Below is a small trained network, with its code and all its weights. Each question gives an input and a target symbol and asks what happens when units are switched off, that is, made to give their printed mean instead of their output.

import numpy as np


def w(rows, s, z=0):
    codes = np.array(rows[::2]) - 128.0
    scale = np.full(codes.shape[1], s)
    scale[-1] = z or s
    return codes * scale


def f(y):
    return np.maximum(y, 0)


def softmax(a):
    e = np.exp(a - a.max(-1, keepdims=True))
    return e / e.sum(-1, keepdims=True)


def log_softmax(a):
    a = a - a.max(-1, keepdims=True)
    return a - np.log(np.exp(a).sum(-1, keepdims=True))


def net(x, mask):
    ids = ['εζθμξπσψ'.index(c) for c in x.split()]
    T = len(ids)
    res = E[ids] + P[:T]
    r = res
    for j in range(2):
        rows = slice(3 * j, 3 * j + 3)
        q, k, v = (r @ M[0][rows].T for M in (Q, K, V))
        z = softmax(np.where(np.tri(T) > 0, q @ k.T / 3**0.5, -1e9)) @ v
        o = O[0][rows]
        res = res + np.where(mask[j], z, o[:, -1]) @ o[:, :-1]
    y = f(res @ A[0][:, :-1].T + A[0][:, -1])
    res = res + np.where(mask[2:6], y, B[0][:, -1]) @ B[0][:, :-1]
    return log_softmax(res[-1] @ U[:, :-1].T + U[:, -1])


Q, K, V, O, A, B = {}, {}, {}, {}, {}, {}
E = w([
[158,141,133,137,224,144,82],'ε',
[77,243,210,182,77,101,162],'ζ',
[72,126,125,109,142,2,188],'θ',
[39,119,174,146,70,167,184],'μ',
[48,150,77,173,139,138,47],'ξ',
[145,86,171,179,199,113,79],'π',
[43,93,214,84,113,128,132],'σ',
[165,138,186,27,159,119,103],'ψ',
],0.019)
P = w([
[188,146,117,63,43,157,156],'0',
[155,80,137,68,74,151,158],'1',
[165,194,77,152,133,212,133],'2',
[167,76,137,61,27,122,135],'3',
[115,166,96,167,170,211,118],'4',
[246,77,134,104,2,114,145],'5',
[157,238,80,219,162,229,137],'6',
[129,103,156,21,69,101,121],'7',
[44,190,124,200,203,167,84],'8',
[161,77,149,49,20,90,122],'9',
[149,221,134,210,197,188,87],'10',
],0.0089)
Q[0] = w([
[97,141,131,125,149,204,115],'head 1',
[141,83,166,136,144,56,169],'head 1',
[142,62,103,117,97,116,102],'head 1',
[113,143,171,158,142,126,158],'head 2',
[111,141,134,151,127,9,121],'head 2',
[144,64,103,146,113,131,171],'head 2',
],0.015)
K[0] = w([
[111,125,78,133,205,96,140],'head 1',
[73,132,173,177,16,184,138],'head 1',
[171,102,178,69,155,228,139],'head 1',
[56,120,130,152,117,68,126],'head 2',
[180,137,155,11,111,170,108],'head 2',
[176,79,155,153,101,167,183],'head 2',
],0.011)
V[0] = w([
[142,204,180,146,110,189,169],'head 1',
[187,102,128,119,242,191,85],'head 1',
[117,64,218,161,44,70,182],'head 1',
[82,168,2,170,156,156,94],'head 2',
[180,107,175,21,125,40,137],'head 2',
[104,56,161,142,116,213,108],'head 2',
],0.0069)
O[0] = w([
[105,151,110,102,95,57,121,233],'head 1',
[157,27,143,125,27,26,56,4],'head 1',
[110,141,142,24,121,245,170,222],'head 1',
[133,107,193,151,220,85,97,66],'head 2',
[200,157,87,167,161,254,170,165],'head 2',
[91,137,181,93,164,145,114,144],'head 2',
],0.0082,0.0032)
A[0] = w([
[236,137,242,152,177,151,120,145],'neuron 1',
[151,132,115,1,168,109,154,12],'neuron 2',
[173,83,50,30,150,90,130,107],'neuron 3',
[157,74,30,198,217,95,122,2],'neuron 4',
],0.0079,0.0055)
B[0] = w([
[95,96,109,167,94,165,121,254],'neuron 1',
[108,90,128,145,177,59,147,254],'neuron 2',
[171,206,213,153,115,91,109,193],'neuron 3',
[151,167,117,9,203,107,157,173],'neuron 4',
],0.012,0.0058)
U = w([
[109,147,143,208,171,87,97,254],'ε',
[175,238,157,64,58,106,64,37],'ζ',
[144,192,102,159,94,2,225,21],'θ',
[99,64,115,71,40,90,180,82],'μ',
[95,122,38,118,71,121,51,150],'ξ',
[136,63,84,220,208,121,221,214],'π',
[69,84,106,57,86,79,155,61],'σ',
[217,158,212,72,155,70,150,26],'ψ',
],0.0073,0.0046)

Each question gives the input, a string of symbols that net reads in full, and the target symbol t.
The units are the heads (3 rows each of Q, K, V and O) and the neurons (one row each of A and B). Each row of codes is followed by its name. A weight is (code - 128) times the scale printed after its matrix; where a second scale follows, it is the last column's (O, A, B and U).
mask holds one flag per unit, heads first, then neurons. A switched-off unit (its flag False) gives its mean, the last column of its rows in O or B, instead of its output. The means were averaged over made-up inputs and are rounded, as every weight is.
A unit's drop is (log p(t) with every unit on - log p(t) with that unit switched off) / (log p(t) with every unit on - log p(t) with every unit switched off).
The circuit of an input: a set's keep is (log p(t) with only the set's units on - log p(t) with every unit switched off) / (log p(t) with every unit on - log p(t) with every unit switched off). Starting from all 6 units, units are removed one at a time, each time the one whose removal leaves the highest keep (on an exact tie, the one counted first), for as long as the keep stays at least 0.8.
circuit, biggest first: the units of the circuit, biggest drop first
k most important neurons: the k neurons with the biggest drops, biggest first
heads that matter: for each layer, one digit per head in row order, 1 if its drop is at least 0.15 and else 0, layers parted by /
drop of u: that unit's drop, to one decimal
input ψ ζ ψ ψ θ ε ψ, target π: circuit, biggest first : (head 1; neuron 1; head 2)
input ψ ε ξ ψ ψ, target ε: circuit, biggest first : (head 2; neuron 1; head 1)
input μ μ σ ψ μ, target σ: heads that matter : 01
input ε θ θ, target π: heads that matter : 10
input ε ψ μ ζ, target ζ: heads that matter : 11
input θ μ σ ψ μ θ μ ζ σ, target π: heads that matter : 10
input ε ψ ψ ψ μ μ μ ψ π π, target π: circuit, biggest first : (head 2)
input ζ ψ ε ψ ε, target ψ: heads that matter : 10
input ε θ ψ, target π: 2 most important neurons : (neuron 1; neuron 2)
input θ ψ σ, target π: circuit, biggest first : (head 1; head 2)
input θ ε ψ ψ θ, target π: drop of neuron 4 : 0.0
input ψ μ ξ ε π ψ ψ, target ε: drop of head 2 : 0.5
input ψ ψ μ ψ μ ζ, target ζ: drop of head 2 : 0.3
input ψ ε ξ ε σ, target ε: most important neuron : (neuron 4)
